Read these off the matrix that follows.
1) Report the top-left entry.
2) Report the last entry, reading row by row.
3) Report the fifth entry, reading row by row.
4) Report the 2nd-last entry, reading row by row.
5) Report the 2nd entry in reading order.
6) Report the minimum.
7) Report the first entry in the row that holds the largest entry.
8) Report the 3rd entry on the main diagonal.
[[128 129 151 110]
 [127 126 112 142]
 [134 121 126 129]
 [116 145 131 129]
 [123 135 134 123]
 [131 129 157 106]
 [125 127 110 142]
 [143 102 125 127]
 [118 142 132 126]
 [120 140 133 125]
 [132 125 132 123]
 [118 141 132 126]
 [132 124 125 130]
 [119 138 133 125]
 [129 125 121 135]]
1) 128
2) 135
3) 127
4) 121
5) 129
6) 102
7) 131
8) 126

m =
[[140 132 140 141 135 140 138 125 131 141 122 129]
 [138 133 135 140 132 134 138 128 131 137 123 129]
 [121 127 122 119 126 122 122 132 128 121 136 130]
 [127 134 120 130 123 116 132 138 132 119 134 131]
 [132 119 146 126 140 152 123 114 124 146 123 126]
 [128 138 117 132 121 112 135 142 134 117 135 133]
 [124 128 124 123 126 124 125 132 129 123 133 130]
 [142 133 140 144 135 140 141 127 132 142 121 129]
 [135 128 138 135 135 140 132 123 129 139 123 128]
 [132 116 150 125 143 157 121 110 122 149 122 124]
 [128 139 117 133 122 112 136 143 135 117 135 134]]
Counting starts at 0.
The bottom-right entry? 134
The entry at row 0, column 2 -> 140
The entry in row 0 and column 0? 140
The entry just left of the largest entry? 143
The entry just right of the smallest entry? 122
The entry at row 2, column 0 -> 121
The entry in row 1 and column 2? 135
The bottom-left entry: 128
The largest entry: 157
The top entry of the column that holds the largest entry: 140
The entry at row 0, column 1? 132
The bottom entry of the column that holds the largest entry? 112
The entry in row 1 and column 0: 138
The entry just left of the smallest entry -> 121
The entry at row 2, column 2? 122
The top-right entry is 129
The entry directly below the smallest entry -> 143

Questions about the grid below. Rows and columns are numbered from 0.
1) Read off the top entry of the column that holds the largest entry.
2) Read off the entry in the bottom-left corner.
3) Read off the maximum.
4) Read off the entry in row 0 and column 0.
5) Read off the bottom-right entry.
6) Read off the top-right entry.
[[128 131 129 128 130 135 129 129]
 [127 129 130 128 128 157 130 129]
 [127 128 127 128 129 146 129 129]
 [127 132 128 128 130 153 128 129]
 [127 145 130 128 134 146 127 129]]
1) 135
2) 127
3) 157
4) 128
5) 129
6) 129

grid =
[[121 136 123 142]
 [120 133 114 145]
 [120 126 110 126]
 [122 131 141 108]
 [118 130 132 137]
 [119 154 142 124]
 [121 138 117 145]]
Rows and columns are numbered from 0.
The entry just right of 133 is 114
The maximum -> 154
The entry just right of 130 is 132
The entry directly above 122: 120
What is the entry at row 1, column 0?
Answer: 120
The entry at row 0, column 0 -> 121
The entry directly below the largest entry -> 138
The entry directly above 114 -> 123
What is the entry in the bottom-left corner?
Answer: 121
What is the top entry of the column that holds the smallest entry?
Answer: 142
What is the top entry of the column that holds the largest entry?
Answer: 136
The entry just left of 114 is 133
